In the rows, zero is written as 128.
Each row has a class, written as a number after it.
[132 112 128  85 141 196 134 113 124 135 108  72  89 143  95 136 169 157
 118 125 117 128 119 130 130 182 120 120 125 115 139 127 146 123 118 115
 101  98 124 139 127 121 124 135 146 138 126 115  99 146 143 143 128 136
 122 118 128 128 146 127 139 116 130  40 149 128 125 106 135 111 126 125
 149 126 137 134]	0
[124 141 141 117 128 197  92 129 111 115 137 124 103  28  90 123 151 112
 102 104 129 123 105 135 130 125  89 120 116 128 144  60 150 105 138 110
 247 144 140 127 103 123 154 136 147 162 146 140 131  73 106 126 151 131
 169 141 119 154 188 131 105  78 111  89 148 120 122 163 135 122 135 117
 119 116 155 128]	1
[110 115 139  93 119 181 150 129 117 119 117 101  84  94 102 147 167 103
 107 128 139 126 114 119 126 194 104 134 140 120 143 131 143 121 125 121
 129 157 145 134 131 124 147 116 136 138 141 111 110 108  97 140 139 150
 152  74 127 139 142 128 118  88 140  35 131  97 108 117 145 118 135 109
 144 129 113 120]	0
[136  87 126 104 121 170 127 124 122 136 110 107  66 155 105 144 154 134
 139 144 127 115 122 132 129 173 112 129 131 115 133 119 143 145 108  98
  83 190 137 147 129 139 124 125 133  79 142 132 129 144 135 142 128 124
 114  70 105 135 135 112 149 113 136  35 153 138  98  57 148 117 126 122
 159 129 137 118]	0
[ 97 141 143 138 139 174 126 135 119 110 112 126 121  57 126 128 132 129
 138 134 155 125 130 118 103 138 121 155 125 106 137 145 143 118 142 146
 195  84 140 129 148 125 151 152 126 144 124 109 112 141  63 139 114 129
 168 150 137 138 175 132 112 128 136 156 135 138 132  89 127 143 116 128
 111 129 130 125]	1
[110 117 132 110 124 232 137 122 113 142 114 103  75 151 101 134 166 138
 115 129 116 157 123 115 129 189 121 122 132 120 125 136 142 121 118 114
 141 134 142 163 137 126 136 122 123 136 142 108 117 142 121 137 125 127
 145 115 147 127 175 170 136 146 128  92 152 117 129 128 127 119 119 128
 129 115 115 118]	1
[ 87 116 148 111 112 207  99 120 135 122 106 128  85  57  92  89 149 139
 108 125 117 128 111 127 128 197 123 154 127  95 137 118 144 119 131 110
 230  97 146 135 132 124 149 146 145 118 134 121  75 150  97 165 122 126
 153 108 125 153 142 123 152  98  99 105 167 110 125 196 148 133 110 122
 129 133 117 127]	1
[116 112 145 103 128 134  90 115 129 147 134  77  97  63 142 109 153 120
 122  96 141 135 122 114 121 135 100 141 131 122 130 133 151 121 128 137
 203 130 140 137 131  97 122 145 149 151 135  94 102 116 106 145 122 129
 173 134  95 139 159 117 121  60 119  72 154 142 113  78 160 123 124 141
 149 126 129 133]	1
[123 135 139  97 117 218 107 120 132 108 120 117  98  73  89 112 186 133
 121 123 121 127  96 128 134 185 106 136 124 117  60 117 128 124 123 102
 138 122 110 120 149 139 160 121 141 148 128 119 119 110 107 144 138 134
 139 104 125 139 171 121 131  99 123  93 159 120 122 132 136 145 119 121
 121 131 134 127]	1
[101 142 154 103 125 231  71 116 116 113 109  94  64  82 113 103 212 134
 140 121 129 130 104 116 130 165  83 130 116 129 111 110 170 120 134 132
 163 133 132 128 114 123 125 135 128 161 124 108 114 121 110 151 126 130
 168 132 123 126 181 133 119  90 141  27 139 164 125  73 144 126 128 112
 122 125 131 133]	1
[112 130 146 119 125 156 124 131 133 129 127  96 102  89 137  93 168 121
 106 127 125 108 114 123 117 122  97 134 122 132 120 103 158 121 139  95
 192 134 129 137 116 103 128 162 130 155 133  98 119 128 117 156 114 124
 159 134 115 137 172 133 145  88 131  31 146 155 133  98 147 122 134 115
 134 125 152 127]	1
[110 142 133 116 104 143 108 138 117 138 127 122  72  87 115  93 192  98
 160 107 135 136 108 101 108 146  88 115 193 122 144  70 166 107 126 131
  77 145 148 135  91 109 101 176 146 165 118 113 112 177 136 143 127 130
 151 133 111 141 142 125 132  98 114  58 128 172 117  43 146 141 137 127
 122 123 158 122]	1
[132  93 124 102 119 200 103 142 129 126 134  68  53 108 114 127 158 123
 135 133 132 120 119 116 126 131 104 146 129 130 130 110 172 120 119 129
 176 185 133 131 134 102 118 123 128  86 147 134 120 119 110 143 122 138
 150  91 131 141 179 141 143  88 136  70 162 133 113  31 134 103 131 113
 166 124 142 118]	0
[ 93 108 132 125 115 170  88 126 121 140 108 122  67  62  84 151 107 141
  71 135 125 100 144 127 145 241 118 126 122 119 139 122 129 128 117 131
 212  88 142 125 115 122 166 140 126 103  99 132 123 140 134 121 107 133
 144  80 122 136 137 130 131 112 118 162 139 107  93 144 142 103 116 119
 143 133 139 134]	1
[108 123 135  77 119 160  75 123 127 120 110  83  91 106  94 143 129 131
 130 137 134 139 140 118 126 212  84 121 133 119 147 119 142 102  94 142
 161 161 127 126 135 125 140 125 126 123 140 125 116 124 119 131 105 134
 162  69 128 144 136 139 148  91 134  78 141 125 126  66 141 128 113 133
 154 131 110 125]	0
[ 99 143 127 117 111 194 115 120 114 132 109  94  93 113  89 126 171 136
 128 127 117 126 121 114 129 183 119 144 147 136 123  85 150 121 136 117
 157 122 133 135 120 103 140 136 135 162 128 116 146 140 131 162 109 152
 145  84 121 134 173 139 137 123 141 109 122 129 117  86 113 120 104 127
 146 116 150 134]	0
[116 105 137 103 137 193 116 131 147 130 125  95  89  84 108 120 159 112
 111 136 126 120 133 134 132 169 111 126 123 119 115 122 142 124 108 115
 201 113 119 152 123 129 145 131 137 111 124 133 128  97 122 140 126 123
 151 109 126 138 145 119 128  76 124  78 153 120 116 113 142 123 124 121
 136 126 128 130]	0
[106 106 120 102 115 210 141 131 129 117 120 117  61 145  56 164 144 148
 105 140 130 162 127 131 121 252 117 130 117 104 120 140 126 123  96 132
  90 113 143 138 127 130 161 136 119  95 136 118 129 169 135 146  99 141
 134  37 120 140 131 135 117 135 130  87 151 120  96  66 130 135 129 140
 147 130 120 135]	0
[112 133 139 120 132 170 127 133 117 117 117 109  84 131 114 115 165 151
 168 132 131 135 120 118 130 200 102 122 121 101 145 115 144 138 117  97
  89 136 151 126 121 128 122 128 134  90 134 113  99 155 141 132 110 140
 135  93 123 142 133 141 151 134 143  85 129 145 110  54 122 138 140 132
 160 127 128 128]	0
[ 96 142 123 134 116 171 106 121 125 131 110 114 116  89 122 110 144 110
 224 117 131 141 113 118 122 110 111 125 137 125 130  87 162 124 134 120
 204 138 147 130 123 119 121 134 127 155 135 102 117 145 123 133 140 143
 152 154 113 139 179 137 154 117 124 132 133 149 126 129 138 140 128 128
 148 113 139 126]	1
[121 131 125  88 125 193  96 122 123 123 120 111  98  81 107 108 153 144
 118 124 117 127 123 137 109 127 118 128 124 121 127  81 140 113 126 122
 252 117 118 129 133 126 165 138 125 174 129 131 122 104 107 133 139 120
 174 168 106 138 185 139 115 111 117 143 142 125 137 151 127 115 143 145
 122 124 140 111]	1
